Below is a small trained network, with its code and all its weights. Each question gives an input and a class and asks what happens when units are switched off, that is, made to give their printed mean instead of their output.

import numpy as np


def w(rows, s, z=0):
    codes = np.array(rows[::2]) - 128.0
    scale = np.full(codes.shape[1], s)
    scale[-1] = z or s
    return codes * scale


def norm(h):
    return h / np.sqrt((h * h).mean(-1, keepdims=True) + 1e-5)


def f(y):
    return np.maximum(y, 0)


def log_softmax(a):
    a = a - a.max(-1, keepdims=True)
    return a - np.log(np.exp(a).sum(-1, keepdims=True))


def net(x, mask):
    res = np.array(x, float).reshape(1, 5) / 4 @ E
    u = 0
    for l in range(4):
        y = f(norm(res) @ A[l][:, :-1].T + A[l][:, -1])
        res = res + np.where(mask[u : u + 5], y, B[l][:, -1]) @ B[l][:, :-1]
        u += 5
    return log_softmax(norm(res)[-1] @ U[:, :-1].T + U[:, -1])


A, B = {}, {}
E = w([
[63,254,122,126,5,129,55,123,76,116],'x0',
[217,174,64,138,89,21,204,196,129,7],'x1',
[102,74,142,85,82,77,83,100,228,73],'x2',
[50,113,244,229,120,115,168,202,135,106],'x3',
[114,149,109,166,149,25,119,137,141,195],'x4',
],0.0019)
A[0] = w([
[42,33,101,57,116,101,12,132,245,88,66],'L0N1',
[165,197,56,106,209,175,166,34,34,135,58],'L0N2',
[181,100,56,81,148,101,114,6,135,173,49],'L0N3',
[137,211,94,203,183,6,122,111,157,249,247],'L0N4',
[206,128,194,77,67,246,174,96,133,80,254],'L0N5',
],0.0023,0.0024)
B[0] = w([
[190,148,38,204,63,131,136,218,144,163,174],'L0N1',
[135,195,222,133,151,108,89,217,175,152,175],'L0N2',
[140,170,249,114,155,86,86,169,169,128,172],'L0N3',
[69,75,57,153,164,145,68,166,53,42,252],'L0N4',
[5,67,20,196,205,96,66,177,24,83,244],'L0N5',
],0.0035,0.0032)
A[1] = w([
[170,149,111,66,130,128,127,88,124,151,93],'L1N1',
[98,132,177,153,131,128,174,147,104,134,101],'L1N2',
[136,145,146,102,120,81,178,2,124,168,2],'L1N3',
[113,94,144,131,82,109,135,117,161,113,151],'L1N4',
[156,144,77,78,143,140,105,111,121,137,118],'L1N5',
],0.008,0.0055)
B[1] = w([
[127,174,253,167,132,99,103,203,231,141,147],'L1N1',
[178,196,133,80,162,101,37,164,188,131,225],'L1N2',
[142,215,62,125,114,67,191,90,109,151,128],'L1N3',
[170,186,89,82,181,140,63,144,150,146,202],'L1N4',
[92,151,217,196,135,102,107,185,165,103,250],'L1N5',
],0.0053,0.0024)
A[2] = w([
[167,155,111,177,101,142,101,136,88,155,253],'L2N1',
[148,40,159,97,190,121,115,118,146,143,71],'L2N2',
[68,94,188,133,122,185,100,89,150,253,34],'L2N3',
[188,55,151,124,181,107,196,99,144,131,48],'L2N4',
[78,172,146,94,83,106,144,96,126,121,13],'L2N5',
],0.005,0.0017)
B[2] = w([
[124,96,102,65,160,155,181,120,175,168,254],'L2N1',
[68,239,97,173,115,133,160,83,150,119,204],'L2N2',
[253,117,89,105,50,30,194,184,98,19,213],'L2N3',
[90,252,97,180,67,134,162,90,150,158,158],'L2N4',
[133,134,156,146,120,164,174,84,123,156,137],'L2N5',
],0.0051,0.003)
A[3] = w([
[80,166,129,84,68,116,122,114,103,136,102],'L3N1',
[180,45,231,43,214,69,180,45,24,201,29],'L3N2',
[118,117,112,140,130,59,112,113,118,170,101],'L3N3',
[158,120,232,65,107,125,152,1,83,140,2],'L3N4',
[130,142,76,121,142,101,144,152,145,152,170],'L3N5',
],0.0088,0.0084)
B[3] = w([
[157,117,123,179,181,120,200,80,177,142,157],'L3N1',
[228,183,7,212,72,250,194,239,198,255,128],'L3N2',
[91,135,67,149,171,184,141,166,74,43,145],'L3N3',
[199,227,22,200,61,249,172,247,196,124,128],'L3N4',
[140,104,158,103,97,149,131,97,127,164,253],'L3N5',
],0.0086,0.0076)
U = w([
[119,219,234,143,182,87,33,229,199,136,109],'0',
[101,198,108,215,151,171,224,25,209,192,95],'1',
[147,103,102,84,121,188,92,161,140,194,235],'2',
[31,83,21,177,189,165,114,173,34,26,114],'3',
[228,94,146,69,21,65,201,154,92,90,84],'4',
[48,46,230,63,114,138,69,27,85,187,30],'5',
[29,106,245,174,116,7,109,4,7,69,2],'6',
[15,104,255,163,116,4,117,2,11,67,2],'7',
],0.0094,0.009)

Each question gives the input, the list of numbers given to net, and the class t.
The units are the neurons (one row each of A and B). Each row of codes is followed by its name. A weight is (code - 128) times the scale printed after its matrix; where a second scale follows, it is the last column's (A, B and U).
mask holds one flag per neuron, layer by layer. A switched-off neuron (its flag False) gives its mean, the last column of its row in B, instead of its output. The means were averaged over made-up inputs and are rounded, as every weight is.
A unit's drop is (log p(t) with every unit on - log p(t) with that unit switched off) / (log p(t) with every unit on - log p(t) with every unit switched off).
The circuit of an input: a set's keep is (log p(t) with only the set's units on - log p(t) with every unit switched off) / (log p(t) with every unit on - log p(t) with every unit switched off). Starting from the 12 units with the biggest drops (on a tie, the unit counted first), units are removed one at a time, each time the one whose removal leaves the highest keep (on an exact tie, the one counted first), for as long as the keep stays at least 0.8.
units of the circuit, in order: the units of the circuit, biggest drop first
unit that matters most: the unit with the biggest drop
k most important neurons: the k neurons with the biggest drops, biggest first
top k neurons in layer l: the k neurons of layer l with the biggest drops, biggest first
input [2,-4,-5,-2,-8], class 3: 2 most important neurons	L0N5, L3N5
input [-4,2,-3,-5,-3], class 0: most important neuron	L1N5
input [0,4,7,5,-7], class 2: units of the circuit, in order	L1N4, L1N5
input [0,7,7,4,-1], class 2: units of the circuit, in order	L1N4, L2N3, L1N5, L3N5
input [7,4,8,2,4], class 2: 4 most important neurons	L1N4, L2N2, L0N1, L2N4
input [6,-1,8,0,5], class 2: 3 most important neurons	L1N4, L0N1, L2N2
input [5,2,-8,7,3], class 2: 3 most important neurons	L1N5, L2N1, L0N3
input [-5,-6,-5,-7,-8], class 3: units of the circuit, in order	L0N5, L3N5
input [-7,-4,4,-6,7], class 1: 2 most important neurons	L2N2, L0N5
input [6,6,-3,8,-8], class 0: 4 most important neurons	L1N2, L0N4, L3N3, L2N3
input [4,6,-7,4,7], class 2: top 2 neurons in layer 1	L1N5, L1N2
input [0,4,2,3,5], class 3: 2 most important neurons	L0N4, L3N3
input [1,-8,7,6,-2], class 4: 2 most important neurons	L2N3, L1N5
input [-6,-4,-3,0,-6], class 1: unit that matters most	L2N2
input [-4,6,8,2,7], class 2: 4 most important neurons	L0N5, L1N4, L3N5, L2N3
input [4,5,-5,3,-5], class 2: top 2 neurons in layer 0	L0N4, L0N5
input [6,6,-2,0,-8], class 3: 4 most important neurons	L0N5, L2N2, L3N5, L2N3
input [8,5,4,7,4], class 1: top 3 neurons in layer 2	L2N3, L2N5, L2N1
input [7,-6,-3,-7,1], class 0: top 2 neurons in layer 1	L1N5, L1N1
input [-5,-4,-6,8,1], class 0: unit that matters most	L1N2
input [-4,-1,-3,-2,1], class 1: top 3 neurons in layer 1	L1N2, L1N5, L1N4
input [-8,6,-6,3,5], class 1: top 2 neurons in layer 2	L2N4, L2N3
